How the states are linked:
Lat: m>none, q>Nen, a>Vek, c>Lik, g>Mup, o>Rov
Nir: m>none, q>Ler, a>none, c>Zok, g>Ser, o>Kol
Bis: m>Fos, q>Vid, a>none, c>Vog, g>Tek, o>none
Nor: m>none, q>Mup, a>Bop, c>Fon, g>Nen, o>Sus
Zot: m>none, q>Bop, a>Vop, c>Nen, g>Vek, o>Ror
Ler: m>none, q>Vop, a>none, c>Vek, g>Nir, o>Fos
Zat: m>Gog, q>Gik, a>Non, c>none, g>Bas, o>none
Lik: m>none, q>Mim, a>Lat, c>none, g>Lor, o>Gef
Bop: m>none, q>Zok, a>Ser, c>Nor, g>Zot, o>Rez
Ror: m>Zot, q>Rez, a>Vob, c>Kof, g>Kaz, o>Giv
Mem: m>Sus, q>Vis, a>Vin, c>Gik, g>Non, o>none
Mim: m>none, q>Fon, a>Nen, c>none, g>Lik, o>Gog
Vog: m>Kaz, q>Giv, a>Bis, c>Ral, g>Muf, o>none
Bas: m>Gef, q>Zat, a>Ral, c>none, g>Kar, o>none
Vis: m>Sen, q>Ral, a>Muf, c>Kar, g>Mem, o>none
Zok: m>none, q>Vek, a>Nir, c>Mup, g>Bop, o>Ven
Kol: m>Nir, q>Fos, a>none, c>Ven, g>Ziv, o>Tek
Vop: m>none, q>Ser, a>none, c>Zot, g>Ler, o>Vob
Sus: m>Nor, q>Sen, a>Rez, c>Sif, g>Kof, o>Mem
Rov: m>Lat, q>Kof, a>Kaz, c>Gef, g>Sen, o>Ral
Lor: m>none, q>Lik, a>Mup, c>none, g>Fon, o>Gek
Fos: m>Ler, q>Vob, a>none, c>Kaz, g>Kol, o>Bis
Sif: m>Fon, q>Gek, a>Sus, c>none, g>Gog, o>Gik
Rez: m>Bop, q>Ven, a>Ziv, c>Sus, g>Ror, o>Vin
Ser: m>none, q>Nir, a>none, c>Bop, g>Vop, o>Ziv
Nen: m>none, q>Nor, a>Zot, c>Mim, g>Lat, o>Kof
Vek: m>none, q>Zot, a>Ler, c>Lat, g>Zok, o>Kaz
Seg: m>Ziv, q>Tek, a>none, c>Vin, g>Vid, o>none
Kof: m>Nen, q>Sus, a>Ror, c>Gog, g>Rov, o>Non
Gik: m>Sif, q>Kar, a>Mem, c>none, g>Zat, o>none
Sen: m>Mup, q>Rov, a>Ven, c>Gek, g>Sus, o>Vis
Kar: m>Gek, q>Bas, a>Vis, c>none, g>Gik, o>none
Mup: m>none, q>Lat, a>Zok, c>Lor, g>Nor, o>Sen
Vob: m>Vop, q>Ziv, a>none, c>Ror, g>Fos, o>Vid
Kaz: m>Vek, q>Ror, a>Fos, c>Rov, g>Ven, o>Vog
Giv: m>Ror, q>Vin, a>Vid, c>Non, g>Vog, o>none
Gef: m>Lik, q>Gog, a>Rov, c>none, g>Gek, o>Bas
Ral: m>Rov, q>Non, a>Vog, c>Bas, g>Vis, o>none
Gek: m>Lor, q>Gef, a>Sen, c>none, g>Sif, o>Kar
Ven: m>Zok, q>Kaz, a>Kol, c>Sen, g>Rez, o>Muf
Non: m>Kof, q>Mem, a>Giv, c>Zat, g>Ral, o>none
Muf: m>Ven, q>Vog, a>Tek, c>Vis, g>Vin, o>none
Tek: m>Kol, q>Bis, a>none, c>Muf, g>Seg, o>none
Gog: m>Mim, q>Sif, a>Kof, c>none, g>Gef, o>Zat
Ziv: m>Ser, q>Kol, a>none, c>Rez, g>Vob, o>Seg
Vid: m>Vob, q>Seg, a>none, c>Giv, g>Bis, o>none
Vin: m>Rez, q>Muf, a>Seg, c>Mem, g>Giv, o>none
Fon: m>none, q>Lor, a>Nor, c>none, g>Mim, o>Sif

The rows follow the links: the fewer symbols apart two states are, the more alike their rows tend to be.

Each row is also shifted at random along 5 hidden directions that mean nothing.

Some states, each with a row of numbers:
Bis -> [161, -17, 5, 16, -4, -68, 163, -82, -75, -42, -96, -1, -12, -108, -101, 53, 82, -87, -30, -16, 14, 0, -101, -50, -29, -5, 1, -157, 109, -67, -94, 61, 33, -11, -102, 31, 64, -67, 18, -48, 60, 8, -104, 84, 18]
Vis -> [8, 28, 14, 100, -2, -63, -95, -32, -38, 50, -20, -71, 6, 25, -67, -53, -25, -87, -105, 42, 19, -71, -18, -44, 123, -105, 63, 35, 97, -70, 28, 23, 70, -126, -124, 10, -10, -50, -146, -18, 60, 82, -61, 70, -30]
Nir -> [180, 5, -28, 28, 118, 13, 0, -48, 62, -89, -87, -41, -33, 73, -82, 9, 88, -195, -24, -112, 76, -44, -133, -154, 64, 27, 27, -123, 80, -17, 32, 170, 70, -286, 105, 88, -44, -157, -263, -13, 26, -8, 7, 105, 141]
Vog -> [-145, 29, -33, -16, 12, -45, 135, 67, -21, 5, 5, 15, 48, -160, -61, 1, -32, -80, -55, 30, 106, 130, -103, 3, -58, 48, 30, -77, -29, -87, -91, -58, -74, -30, -110, -96, 9, 124, 31, -61, -3, 80, -4, 26, -59]
Zot -> [-362, -31, -26, -19, -12, 23, 15, -45, -2, -72, -90, -15, -79, 14, 71, 5, 46, 52, 63, -38, 14, -31, -16, -67, -6, 2, -28, 57, -84, 123, 124, 86, 5, -118, 98, 1, -48, -69, -5, -50, 54, -7, 35, 87, 121]
Fos -> [-117, 18, -3, -32, 78, -29, 41, -59, -22, -35, -97, 10, -29, -39, -78, 64, 76, -115, -77, -48, 30, -21, -124, -90, -20, 6, 52, -94, 61, -60, -23, 115, 4, -74, 48, 105, 13, -76, -139, -8, 74, -3, -28, 78, 96]
Bas -> [-238, 1, -26, 5, -75, -111, -22, -47, -156, -6, 5, -6, 17, -26, -23, -35, -17, -45, 53, 59, 4, -7, -22, -4, 55, -77, 98, 124, 21, 17, 30, -50, -24, -23, -83, -47, -1, 76, 98, -19, 47, 64, 0, 17, -74]
Gef -> [94, 11, -6, -7, -34, -64, 99, -36, -135, -72, -82, 33, 7, -33, 21, -6, -44, -119, 94, -37, 66, 35, -44, -57, -1, -52, 69, 129, -29, -68, 52, 20, -12, 6, -40, 42, -45, 43, -33, 1, 120, 46, -59, 85, 5]
Non -> [147, 8, -3, -4, -65, 14, 18, 113, -12, 101, 44, 25, 53, -31, 43, 10, -138, 66, -49, 107, 16, 114, 97, 152, -68, 48, -25, -75, -78, -91, -125, -142, -88, 194, -115, -75, 131, 162, 76, -82, -61, -45, -25, -65, -119]
Gog -> [232, -44, -2, -24, -93, 3, 138, -24, -76, -29, -81, 43, -62, 3, 60, -30, -78, -80, 102, -56, 95, 33, 19, -36, -21, -16, 27, 79, -84, -59, 34, 28, -5, 27, -22, 24, 15, 81, -4, -78, 50, -49, -93, 95, 20]
Nen -> [231, -52, 2, -33, -73, 9, 180, -65, -17, -136, -93, 7, -73, -82, 128, 9, 80, 133, 121, -54, -66, 18, 10, -37, -108, 1, -136, 45, -115, 108, 66, 3, -16, 119, 33, -28, -55, -46, 163, -51, 78, -47, -49, 81, 53]
Lat -> [337, -102, -12, -84, 78, -43, -113, -84, -88, -61, 14, 2, -40, -4, -9, 70, 110, 81, 1, 41, -74, -26, -51, -4, -50, 0, 27, 21, -30, 190, 77, 7, -54, -115, 75, -6, -5, -61, 114, 3, -1, 49, 122, 3, 28]
Mim -> [-205, -12, -55, -33, -66, -10, -82, 71, -22, -20, 7, 22, -13, 101, 103, -16, -91, 88, 78, 37, -10, -5, 40, 22, 15, 4, 46, 162, -88, 44, 87, -33, -48, 42, 106, 12, -27, 52, -3, -15, 27, -39, 54, -49, 15]
Muf -> [-267, 42, 16, 100, 11, -30, 78, -32, 27, -10, 5, -19, -1, -103, -101, -63, 66, -111, -38, -46, 76, -4, -74, -84, 70, -48, 23, -42, 88, -68, 13, 37, 49, -152, -120, -86, -39, -14, -24, -23, 4, 123, -63, 75, -48]
Sus -> [-73, 45, -6, 9, 10, 108, -48, 79, 133, 129, 86, 9, 16, 100, 72, -70, -170, -83, -15, -55, 150, 0, 73, 40, 64, 48, -31, 46, -112, -145, 25, -47, 21, -54, 26, -32, 19, 86, -213, 6, -117, 1, -10, -53, -41]
Giv -> [-88, -106, 62, 36, -67, -27, 9, -132, -114, -23, -76, 13, -36, -41, -61, -19, 48, -1, -60, 42, -3, -108, 17, -5, 16, -45, 11, -98, 22, 68, -2, 66, 19, -48, -150, -4, 85, -72, 50, -110, 4, 20, -66, 118, -20]
Lor -> [413, 41, -18, 46, -49, -35, 138, 35, 48, -97, -76, -14, -3, -24, 27, -19, 19, -23, 132, -79, -19, 25, -15, -85, 12, -47, -21, 117, 10, -53, 43, 19, 57, 49, 35, 33, -102, -30, -10, 35, 115, -13, -71, 44, 36]

Start here and follow the symbols in turn, left to right. Where do you end up?
Answer with the state's name.
[-37, 24, 32, 39, -20, 30, 60, -42, 51, 6, -14, -18, 7, 9, -71, -39, 22, -74, -34, -43, 51, -97, 19, -3, 53, 38, -26, -163, 63, -44, -72, 66, 25, -56, -61, -1, 59, -47, -68, -21, -62, -33, -57, 19, 25]
g m o g c => Vog
[122, 17, 70, 50, -16, -40, 52, -66, -12, -32, -48, -71, 46, -80, -113, 16, 126, -1, -51, 16, -123, -54, -10, -22, -12, -37, -34, -130, 166, -23, -82, 41, 77, 82, -111, 48, 7, -133, 59, 17, 37, 18, -102, 54, -16]
g g g q => Vid
[-21, 21, 23, 7, -54, 55, 60, 37, 19, 26, 40, 58, 14, 37, 68, -116, -69, -45, 111, -61, 109, 7, 66, -11, 68, -4, -11, 106, -66, -37, 41, -69, -8, 15, 8, -76, -27, 111, 3, 32, -72, 12, 26, -45, -65]
q g o a q => Vis
[15, -12, 87, 82, -51, 24, -10, -49, 24, 22, 22, -36, 4, -4, -31, -55, 43, 51, -73, 11, -17, -94, 71, 43, 33, 3, -61, -81, 55, -5, -63, -5, 46, -19, -108, -32, 76, -55, 30, -31, -59, -4, -56, 15, -55]
m c a m c => Nor
[-64, 25, -39, -45, 40, -20, 81, 87, 64, -76, -10, -27, 32, -83, 29, 110, 87, 104, 17, 17, -154, 99, -27, 32, -125, 65, -80, -30, 19, 28, -62, -56, -53, 214, 114, 38, -39, -16, 137, 41, 62, -50, 45, -77, 47]
q q q o => Kol
[118, -14, 34, 72, -29, -75, -32, -100, -107, 4, 9, -11, 15, -13, -101, -87, 29, -103, 27, -11, 16, -100, -19, -80, 94, -111, 65, 55, 100, 53, 55, 7, 47, -130, -120, -54, 1, -16, 91, -16, 10, 94, -5, 62, -59]
q g g a => Mem
[-30, 85, -31, 62, -14, 85, 92, 131, 196, -44, -47, -72, -19, 67, 133, -22, -21, 28, 48, -71, 28, 67, 7, -47, 7, 34, -111, 24, -41, -93, 42, 60, 50, 58, 101, 28, -85, -37, -194, -22, 32, -71, -79, 18, 81]
o m g g => Vek
[-102, 22, 7, 31, 11, 48, 61, 20, 108, -71, -69, 10, -32, 41, 6, 0, 73, -10, 24, -116, 7, -21, -9, -84, 28, 48, -76, -55, 38, 27, 34, 91, 25, -63, 80, 12, -39, -97, -71, 24, -9, -59, 4, 3, 72]
q c c a o => Ven
[179, -15, 2, 62, -35, 38, 4, -26, 10, 88, 43, 58, -22, -15, -58, -118, -51, -160, -62, -48, 217, -38, -17, -12, 93, 27, 28, -129, -20, -25, -9, 11, -8, -227, -125, -134, 91, 71, -63, -75, -162, 67, 16, 62, -36]
a c g g => Ral
[35, 7, 39, 22, -21, -44, -5, -46, -74, -8, 51, 0, 23, -22, 19, -53, 2, -35, 67, -6, -37, -42, 19, -53, 46, -66, 27, 168, 50, 10, 54, -55, 33, 23, -29, 1, -80, 15, 121, 83, 30, 54, 9, -28, -48]
q a a => Kaz
[134, 63, -6, -6, 42, 28, -34, 105, 109, -10, 107, -33, 47, -33, 65, 2, 59, 141, 58, 4, -106, 70, 3, 21, -42, 14, -70, 107, 7, 49, 30, -112, -19, 113, 77, -63, -103, -1, 156, 98, -4, 36, 58, -102, -30]
o q c => Gef
[-43, -31, 0, -102, 114, -23, -58, -62, -66, 25, 13, 39, -28, -103, -48, 100, 45, -33, -98, 67, 30, 29, -99, 1, -87, 27, 78, -34, -29, 9, 2, -9, -40, -86, 11, 2, 13, -10, 34, 27, -6, 70, 74, 25, -21]
o m g g m => Bop
[30, 59, 89, 21, 117, 24, -85, -30, 58, 25, 23, -93, 21, 1, -34, 58, 68, 43, -104, 26, -144, -54, 2, -31, 46, -65, -20, 47, 121, -26, 10, 42, 141, 22, 6, 105, -84, -172, -97, 101, 85, 14, -91, 42, 12]
m c q c => Lik
[-8, -35, -40, -80, 71, 71, -19, -28, 18, 47, -26, 55, -14, 38, -33, 69, -6, -72, -71, -11, 76, -18, -16, 47, -40, 95, -3, -197, -29, -30, -99, 74, -57, -44, 62, 44, 105, 20, -123, -38, -80, -58, 37, -1, 50]
m q c o => Rez
[-35, -31, 9, -86, 16, 61, 40, 0, 20, 65, 15, 40, -38, -39, 83, 50, -41, 50, -35, 7, 20, 43, 29, 85, -128, 46, -68, -78, -146, -53, -77, 15, -51, 102, 13, 23, 84, 32, -42, -52, -33, -101, 5, 5, -10]
c a g c q => Kof
